Here is a tiny trained network, its code and every weight. The questions are about switching its units off for an input and a class, where a switched-off unit gives its printed mean instead of its output.

import numpy as np


def w(rows, s, z=0):
    codes = np.array(rows[::2]) - 128.0
    scale = np.full(codes.shape[1], s)
    scale[-1] = z or s
    return codes * scale


def norm(h):
    return h / np.sqrt((h * h).mean(-1, keepdims=True) + 1e-5)


def f(y):
    return y / 2 * (1 + np.tanh(0.7978845608 * (y + 0.044715 * y**3)))


def log_softmax(a):
    a = a - a.max(-1, keepdims=True)
    return a - np.log(np.exp(a).sum(-1, keepdims=True))


def net(x, mask):
    res = np.array(x, float).reshape(1, 2) / 4 @ E
    u = 0
    for l in range(2):
        y = f(norm(res) @ A[l][:, :-1].T + A[l][:, -1])
        res = res + np.where(mask[u : u + 7], y, B[l][:, -1]) @ B[l][:, :-1]
        u += 7
    return log_softmax(norm(res)[-1] @ U[:, :-1].T + U[:, -1])


A, B = {}, {}
E = w([
[223,89,219,173,209],'x0',
[254,57,78,23,43],'x1',
],0.0082)
A[0] = w([
[92,115,175,120,57,201],'0.n0',
[128,85,167,50,123,135],'0.n1',
[135,133,255,101,92,98],'0.n2',
[103,114,119,190,160,131],'0.n3',
[179,132,103,171,168,93],'0.n4',
[174,45,21,197,141,138],'0.n5',
[127,175,183,63,133,2],'0.n6',
],0.0083,0.0056)
B[0] = w([
[129,128,107,121,157,254],'0.n0',
[105,145,149,111,128,216],'0.n1',
[124,126,83,147,132,154],'0.n2',
[127,140,145,76,107,205],'0.n3',
[123,123,84,151,128,145],'0.n4',
[108,146,146,109,128,210],'0.n5',
[101,2,162,217,33,58],'0.n6',
],0.028,0.0024)
A[1] = w([
[107,164,106,132,136,254],'1.n0',
[67,132,193,197,141,71],'1.n1',
[19,128,209,212,137,51],'1.n2',
[156,123,161,86,112,159],'1.n3',
[206,35,156,80,40,139],'1.n4',
[207,51,224,200,178,162],'1.n5',
[6,95,41,152,22,24],'1.n6',
],0.02,0.0033)
B[1] = w([
[142,106,148,180,107,254],'1.n0',
[89,181,165,123,160,191],'1.n1',
[128,209,183,55,94,221],'1.n2',
[120,119,129,185,128,202],'1.n3',
[73,240,214,88,144,219],'1.n4',
[137,6,13,150,117,234],'1.n5',
[143,17,42,129,181,195],'1.n6',
],0.021,0.0081)
U = w([
[29,248,188,56,168,154],'0',
[107,22,7,138,176,203],'1',
[176,134,166,239,96,228],'2',
[199,122,134,99,121,19],'3',
[189,119,131,93,86,45],'4',
[182,106,136,90,62,2],'5',
],0.018,0.0086)

Each question gives the input, the list of numbers given to net, and the class t.
The units are the neurons (one row each of A and B). Each row of codes is followed by its name. A weight is (code - 128) times the scale printed after its matrix; where a second scale follows, it is the last column's (A, B and U).
mask holds one flag per neuron, layer by layer. A switched-off neuron (its flag False) gives its mean, the last column of its row in B, instead of its output. The means were averaged over made-up inputs and are rounded, as every weight is.
A unit's drop is (log p(t) with every unit on - log p(t) with that unit switched off) / (log p(t) with every unit on - log p(t) with every unit switched off).
The circuit of an input: a set's keep is (log p(t) with only the set's units on - log p(t) with every unit switched off) / (log p(t) with every unit on - log p(t) with every unit switched off). Starting from the 12 units with the biggest drops (on a tie, the unit counted first), units are removed one at a time, each time the one whose removal leaves the highest keep (on an exact tie, the one counted first), for as long as the keep stays at least 0.8.
units of the circuit, in order: the units of the circuit, biggest drop first
most important unit: the unit with the biggest drop
k most important neurons: the k neurons with the biggest drops, biggest first
top k neurons in layer l: the k neurons of layer l with the biggest drops, biggest first
drop of u: that unit's drop, to one decimal
input [8,-3], class 1: most important unit => 1.n5
input [2,3], class 2: units of the circuit, in order => (1.n5 1.n2 1.n3)
input [-1,-2], class 2: 4 most important neurons => (1.n5 1.n4 1.n6 1.n2)
input [-3,-1], class 2: top 3 neurons in layer 1 => (1.n5 1.n6 1.n4)
input [1,3], class 2: 3 most important neurons => (1.n5 1.n4 0.n3)
input [1,1], class 2: 2 most important neurons => (1.n5 1.n6)
input [-3,-2], class 2: units of the circuit, in order => (1.n5 1.n4 1.n0)
input [1,0], class 2: top 2 neurons in layer 1 => (1.n5 1.n6)
input [-1,1], class 2: 2 most important neurons => (1.n5 1.n4)
input [3,-1], class 2: 3 most important neurons => (1.n5 0.n2 0.n3)
input [8,6], class 1: 2 most important neurons => (1.n5 0.n3)
input [3,0], class 2: 2 most important neurons => (0.n2 1.n5)
input [-1,3], class 2: top 2 neurons in layer 0 => (0.n3 0.n1)
input [-8,-4], class 1: units of the circuit, in order => (1.n6)
input [5,4], class 1: 2 most important neurons => (0.n3 1.n5)
input [-1,4], class 0: drop of 1.n5 => 1.2
input [-7,-5], class 1: drop of 1.n6 => 2.5
input [4,7], class 0: drop of 1.n4 => 1.6
